Below are the code and all the weights of a small trained network. Each question names an input and a class and asks about switching units off, where a switched-off unit gives its printed mean instead of its output.

import numpy as np


def w(rows, s, z=0):
    codes = np.array(rows[::2]) - 128.0
    scale = np.full(codes.shape[1], s)
    scale[-1] = z or s
    return codes * scale


def f(y):
    return y / 2 * (1 + np.tanh(0.7978845608 * (y + 0.044715 * y**3)))


def log_softmax(a):
    a = a - a.max(-1, keepdims=True)
    return a - np.log(np.exp(a).sum(-1, keepdims=True))


def net(x, mask):
    res = np.array(x, float).reshape(1, 6) / 4 @ E
    y = f(res @ A[0][:, :-1].T + A[0][:, -1])
    res = res + np.where(mask, y, B[0][:, -1]) @ B[0][:, :-1]
    return log_softmax(res[-1] @ U[:, :-1].T + U[:, -1])


A, B = {}, {}
E = w([
[154,200,134,1,172,147,8],'x0',
[193,160,118,180,209,135,147],'x1',
[103,206,159,198,83,196,85],'x2',
[204,110,198,153,152,90,188],'x3',
[209,124,115,97,23,120,53],'x4',
[136,168,143,73,99,215,199],'x5',
],0.0095)
A[0] = w([
[126,123,123,118,121,144,112,73],'n0',
[191,192,201,163,140,130,52,99],'n1',
[164,106,146,224,141,81,152,131],'n2',
[82,124,127,141,117,140,168,2],'n3',
[156,117,109,143,114,162,139,108],'n4',
[120,154,97,186,115,180,161,103],'n5',
[174,105,164,53,139,54,87,182],'n6',
[141,149,90,162,162,157,110,70],'n7',
[180,172,87,138,205,154,103,117],'n8',
[243,163,152,98,64,196,194,114],'n9',
[131,135,142,133,124,133,149,148],'n10',
[110,117,138,112,97,113,158,39],'n11',
[158,124,144,130,104,123,122,95],'n12',
[126,123,93,132,134,117,122,69],'n13',
[170,113,124,98,120,105,91,76],'n14',
[125,143,110,94,106,149,109,126],'n15',
[85,86,102,111,100,119,182,76],'n16',
[69,131,150,154,137,161,181,103],'n17',
[168,91,149,255,152,64,157,169],'n18',
[158,103,147,80,118,103,163,176],'n19',
[139,80,82,129,134,85,122,174],'n20',
[146,142,101,129,193,151,111,59],'n21',
[196,143,85,114,103,131,62,154],'n22',
],0.017,0.0042)
B[0] = w([
[193,104,126,158,136,125,198,137],'n0',
[46,122,94,197,150,255,173,228],'n1',
[166,130,119,173,15,93,93,214],'n2',
[140,137,114,181,76,176,107,156],'n3',
[137,158,144,108,119,108,91,146],'n4',
[141,107,155,77,162,66,138,182],'n5',
[192,124,142,5,153,19,128,215],'n6',
[128,130,122,102,175,167,159,159],'n7',
[85,113,122,29,206,128,149,203],'n8',
[176,107,129,221,17,68,81,232],'n9',
[87,138,73,145,98,114,59,141],'n10',
[117,129,114,130,198,113,136,142],'n11',
[153,137,121,112,147,102,114,145],'n12',
[123,133,184,137,101,139,112,132],'n13',
[131,119,136,133,102,60,87,171],'n14',
[157,97,131,181,121,82,128,173],'n15',
[101,167,151,147,183,198,146,177],'n16',
[171,105,109,163,69,97,111,186],'n17',
[206,126,150,168,10,65,82,250],'n18',
[79,128,115,86,180,146,117,172],'n19',
[181,122,120,80,107,86,130,176],'n20',
[105,131,152,73,182,102,113,168],'n21',
[150,147,147,212,43,124,122,221],'n22',
],0.014,0.018)
U = w([
[79,142,104,138,189,204,154,5],'0',
[222,115,128,131,72,64,87,219],'1',
[124,121,129,24,254,117,138,82],'2',
],0.0077,0.002)

Each question gives the input, the list of numbers given to net, and the class t.
The units are the neurons (one row each of A and B). Each row of codes is followed by its name. A weight is (code - 128) times the scale printed after its matrix; where a second scale follows, it is the last column's (A, B and U).
mask holds one flag per neuron, in row order. A switched-off neuron (its flag False) gives its mean, the last column of its row in B, instead of its output. The means were averaged over made-up inputs and are rounded, as every weight is.
A unit's drop is (log p(t) with every unit on - log p(t) with that unit switched off) / (log p(t) with every unit on - log p(t) with every unit switched off).
The circuit of an input: a set's keep is (log p(t) with only the set's units on - log p(t) with every unit switched off) / (log p(t) with every unit on - log p(t) with every unit switched off). Starting from the 12 units with the biggest drops (on a tie, the unit counted first), units are removed one at a time, each time the one whose removal leaves the highest keep (on an exact tie, the one counted first), for as long as the keep stays at least 0.8.
units of the circuit, in order: the units of the circuit, biggest drop first
top k neurons: the k neurons with the biggest drops, biggest first
drop of u: that unit's drop, to one decimal
input [3,7,6,6,0,7], class 0: units of the circuit, in order : (n1)
input [2,-5,4,4,0,1], class 0: units of the circuit, in order : (n18, n2, n6)
input [4,-1,-3,-8,-3,7], class 2: units of the circuit, in order : (n18, n9)
input [8,4,5,-1,-7,-5], class 2: top 2 neurons : (n8, n21)
input [0,-3,-2,-8,-2,2], class 0: top 4 neurons : (n18, n9, n6, n2)
input [7,4,-3,-1,-2,7], class 2: top 2 neurons : (n8, n18)
input [5,-8,-3,-3,-2,5], class 2: top 2 neurons : (n18, n9)
input [5,7,7,-3,-2,0], class 0: top 2 neurons : (n1, n6)
input [7,8,3,-1,-2,3], class 0: top 2 neurons : (n1, n6)
input [3,2,0,-1,-6,-7], class 2: drop of n9 : 0.2
input [7,5,-3,-5,3,-1], class 2: drop of n8 : 0.2
input [-1,4,4,-5,4,-2], class 0: drop of n18 : 0.1
